Here is a tiny trained network, its code and every weight. The questions are about switching its units off for an input and a target symbol, where a switched-off unit gives its printed mean instead of its output.

import numpy as np


def w(rows, s, z=0):
    codes = np.array(rows[::2]) - 128.0
    scale = np.full(codes.shape[1], s)
    scale[-1] = z or s
    return codes * scale


def f(y):
    return np.maximum(y, 0)


def softmax(a):
    e = np.exp(a - a.max(-1, keepdims=True))
    return e / e.sum(-1, keepdims=True)


def log_softmax(a):
    a = a - a.max(-1, keepdims=True)
    return a - np.log(np.exp(a).sum(-1, keepdims=True))


def net(x, mask):
    ids = ['ΓΘΞΨζμσ'.index(c) for c in x.split()]
    T = len(ids)
    res = E[ids] + P[:T]
    u = 0
    for l in range(2):
        r = res
        for j in range(3):
            rows = slice(3 * j, 3 * j + 3)
            q, k, v = (r @ M[l][rows].T for M in (Q, K, V))
            z = softmax(np.where(np.tri(T) > 0, q @ k.T / 3**0.5, -1e9)) @ v
            o = O[l][rows]
            res = res + np.where(mask[u + j], z, o[:, -1]) @ o[:, :-1]
        u += 3
        y = f(res @ A[l][:, :-1].T + A[l][:, -1])
        res = res + np.where(mask[u : u + 8], y, B[l][:, -1]) @ B[l][:, :-1]
        u += 8
    return log_softmax(res[-1] @ U[:, :-1].T + U[:, -1])


Q, K, V, O, A, B = {}, {}, {}, {}, {}, {}
E = w([
[183,129,135],'Γ',
[210,31,66],'Θ',
[254,130,146],'Ξ',
[92,158,131],'Ψ',
[147,206,169],'ζ',
[181,64,96],'μ',
[120,54,79],'σ',
],0.0085)
P = w([
[35,95,160],'0',
[139,147,48],'1',
[189,9,155],'2',
[90,164,80],'3',
[156,90,188],'4',
[71,173,84],'5',
[133,101,184],'6',
[139,197,108],'7',
[133,144,206],'8',
[153,217,116],'9',
[120,174,219],'10',
],0.012)
Q[0] = w([
[143,130,248],'L0H1',
[145,140,114],'L0H1',
[96,108,125],'L0H1',
[140,42,86],'L0H2',
[89,225,48],'L0H2',
[79,12,208],'L0H2',
[143,7,209],'L0H3',
[2,132,53],'L0H3',
[94,121,244],'L0H3',
],0.0063)
K[0] = w([
[105,114,100],'L0H1',
[111,156,131],'L0H1',
[119,128,136],'L0H1',
[138,87,123],'L0H2',
[116,137,121],'L0H2',
[212,114,84],'L0H2',
[77,89,255],'L0H3',
[127,154,143],'L0H3',
[202,121,187],'L0H3',
],0.012)
V[0] = w([
[168,153,70],'L0H1',
[152,163,248],'L0H1',
[91,113,165],'L0H1',
[156,142,120],'L0H2',
[155,88,129],'L0H2',
[179,142,183],'L0H2',
[143,171,142],'L0H3',
[159,91,169],'L0H3',
[149,95,46],'L0H3',
],0.013)
O[0] = w([
[104,150,57,105],'L0H1',
[113,1,64,5],'L0H1',
[56,75,165,142],'L0H1',
[194,150,106,91],'L0H2',
[207,162,176,202],'L0H2',
[144,43,64,95],'L0H2',
[122,109,83,45],'L0H3',
[192,60,159,190],'L0H3',
[190,228,150,243],'L0H3',
],0.0086,0.0012)
A[0] = w([
[32,122,175,17],'L0N1',
[129,231,65,64],'L0N2',
[141,239,163,95],'L0N3',
[162,186,155,163],'L0N4',
[221,174,20,251],'L0N5',
[70,186,93,105],'L0N6',
[137,104,254,16],'L0N7',
[90,55,112,40],'L0N8',
],0.0082,0.0027)
B[0] = w([
[93,98,161,159],'L0N1',
[86,118,84,230],'L0N2',
[148,52,105,244],'L0N3',
[85,61,77,221],'L0N4',
[2,177,140,253],'L0N5',
[189,170,136,186],'L0N6',
[204,158,157,210],'L0N7',
[126,86,81,148],'L0N8',
],0.009,0.0059)
Q[1] = w([
[65,184,115],'L1H1',
[138,209,88],'L1H1',
[111,123,97],'L1H1',
[181,56,157],'L1H2',
[107,66,170],'L1H2',
[92,253,85],'L1H2',
[103,115,52],'L1H3',
[165,126,229],'L1H3',
[158,103,130],'L1H3',
],0.013)
K[1] = w([
[57,155,254],'L1H1',
[34,146,127],'L1H1',
[144,82,119],'L1H1',
[200,103,103],'L1H2',
[189,96,140],'L1H2',
[43,176,127],'L1H2',
[113,13,151],'L1H3',
[205,169,71],'L1H3',
[187,144,191],'L1H3',
],0.011)
V[1] = w([
[78,54,172],'L1H1',
[125,163,202],'L1H1',
[151,143,202],'L1H1',
[148,99,199],'L1H2',
[245,95,95],'L1H2',
[155,66,221],'L1H2',
[127,44,174],'L1H3',
[106,135,197],'L1H3',
[138,230,170],'L1H3',
],0.011)
O[1] = w([
[200,121,236,253],'L1H1',
[135,9,160,159],'L1H1',
[98,49,222,162],'L1H1',
[161,165,127,137],'L1H2',
[140,158,206,108],'L1H2',
[164,167,196,144],'L1H2',
[247,128,58,233],'L1H3',
[185,14,152,188],'L1H3',
[42,2,239,67],'L1H3',
],0.0073,0.012)
A[1] = w([
[2,101,123,31],'L1N1',
[124,110,147,45],'L1N2',
[87,3,149,185],'L1N3',
[165,145,197,186],'L1N4',
[52,133,91,77],'L1N5',
[82,181,151,1],'L1N6',
[220,124,78,122],'L1N7',
[54,182,138,22],'L1N8',
],0.0085,0.0081)
B[1] = w([
[95,103,150,149],'L1N1',
[185,107,120,132],'L1N2',
[148,255,169,211],'L1N3',
[93,109,88,247],'L1N4',
[86,166,118,145],'L1N5',
[220,206,104,128],'L1N6',
[80,102,167,245],'L1N7',
[207,84,133,130],'L1N8',
],0.0096,0.016)
U = w([
[133,68,91,158],'Γ',
[21,121,136,22],'Θ',
[110,147,85,86],'Ξ',
[254,52,180,82],'Ψ',
[238,217,88,1],'ζ',
[94,150,163,247],'μ',
[168,165,167,206],'σ',
],0.0092,0.0073)

Each question gives the input, a string of symbols that net reads in full, and the target symbol t.
The units are the heads (3 rows each of Q, K, V and O) and the neurons (one row each of A and B). Each row of codes is followed by its name. A weight is (code - 128) times the scale printed after its matrix; where a second scale follows, it is the last column's (O, A, B and U).
mask holds one flag per unit, layer by layer, with each layer's heads first. A switched-off unit (its flag False) gives its mean, the last column of its rows in O or B, instead of its output. The means were averaged over made-up inputs and are rounded, as every weight is.
A unit's drop is (log p(t) with every unit on - log p(t) with that unit switched off) / (log p(t) with every unit on - log p(t) with every unit switched off).
The circuit of an input: a set's keep is (log p(t) with only the set's units on - log p(t) with every unit switched off) / (log p(t) with every unit on - log p(t) with every unit switched off). Starting from the 12 units with the biggest drops (on a tie, the unit counted first), units are removed one at a time, each time the one whose removal leaves the highest keep (on an exact tie, the one counted first), for as long as the keep stays at least 0.8.
units of the circuit, in order: the units of the circuit, biggest drop first
top k neurons: the k neurons with the biggest drops, biggest first
top k neurons in layer l: the k neurons of layer l with the biggest drops, biggest first
heads that matter: for each layer, one digit per head in row order, 1 if its drop is at least 0.15 and else 0, layers parted by /
input Ψ Ψ μ Ξ ζ Ξ Ξ Θ, target Ψ: units of the circuit, in order -> L0N1, L0H1, L1H3, L0H2
input Θ Ψ ζ Ξ Ψ μ ζ Γ, target Θ: units of the circuit, in order -> L0N5, L1H3, L1H2, L0H3
input Ξ Ψ ζ ζ, target Ξ: units of the circuit, in order -> L1H2, L1H1, L0N5, L0H3
input ζ ζ Ψ Γ Γ ζ, target ζ: units of the circuit, in order -> L0H1, L0H3, L1H3
input Ξ Ψ Ψ Ψ, target Ξ: units of the circuit, in order -> L1H2, L1H1, L0H3, L0N5
input Θ Ξ Ψ Θ Θ ζ, target Θ: top 2 neurons -> L0N5, L0N7
input μ σ Γ Ψ ζ Γ σ Θ, target μ: units of the circuit, in order -> L0N5, L0N3, L1H3
input ζ Ξ Θ Ξ ζ Γ ζ ζ, target ζ: heads that matter -> 111 / 101
input μ Θ μ Ψ Ξ Θ Θ μ σ ζ, target μ: heads that matter -> 110 / 111
input Ψ σ σ Ψ Θ Θ Ψ ζ Ψ Ψ, target Ψ: top 2 neurons in layer 0 -> L0N1, L0N3
input Γ Ψ Ψ Ξ σ Γ, target Γ: top 2 neurons -> L0N5, L1N3
input σ Ψ ζ Θ, target σ: heads that matter -> 110 / 101
input Γ ζ Γ Ψ μ σ, target Γ: units of the circuit, in order -> L1H2, L0H1, L1N3, L1H3
input Θ μ σ Γ, target Θ: units of the circuit, in order -> L0N5, L1H3, L0H3, L0H1
input μ Ψ Ψ Γ ζ σ Ψ μ, target μ: units of the circuit, in order -> L0N5, L1H3, L0N3
input Ξ Ψ Θ Γ Ξ Θ Ξ Ξ, target Ξ: units of the circuit, in order -> L1H2, L0N5, L1H1, L0H3
input μ ζ μ Ψ Ξ Ψ Θ ζ Θ μ, target μ: top 2 neurons -> L1N3, L0N6
input Γ Ψ ζ μ Θ σ Ξ Θ, target Γ: top 2 neurons -> L1N3, L0N8
input μ Γ ζ σ Γ Ξ Ξ ζ Θ σ, target μ: top neuron -> L1N3
input Ψ ζ Θ σ, target Ψ: heads that matter -> 110 / 101
input Γ ζ μ ζ σ Θ, target Γ: units of the circuit, in order -> L1H2, L0H3, L1H3, L1N3
input Ψ ζ Θ σ Ψ Θ σ ζ Θ Γ, target Ψ: top 2 neurons -> L0N1, L0N3
input ζ Ξ Θ Ξ μ Γ Θ μ, target ζ: top 3 neurons -> L0N8, L0N1, L1N4
input Ψ Ψ σ Ξ Γ σ Ψ ζ Ψ σ, target Ψ: heads that matter -> 111 / 101
input Γ Θ σ ζ Ξ μ σ Ξ, target Γ: heads that matter -> 101 / 011
input Θ Ψ σ Ψ Ψ ζ, target Θ: top neuron -> L0N7
input μ Ψ σ Ξ, target μ: top 2 neurons in layer 1 -> L1N3, L1N1
input ζ Γ Θ Θ μ σ σ Ξ, target ζ: top 3 neurons -> L0N8, L0N1, L1N4
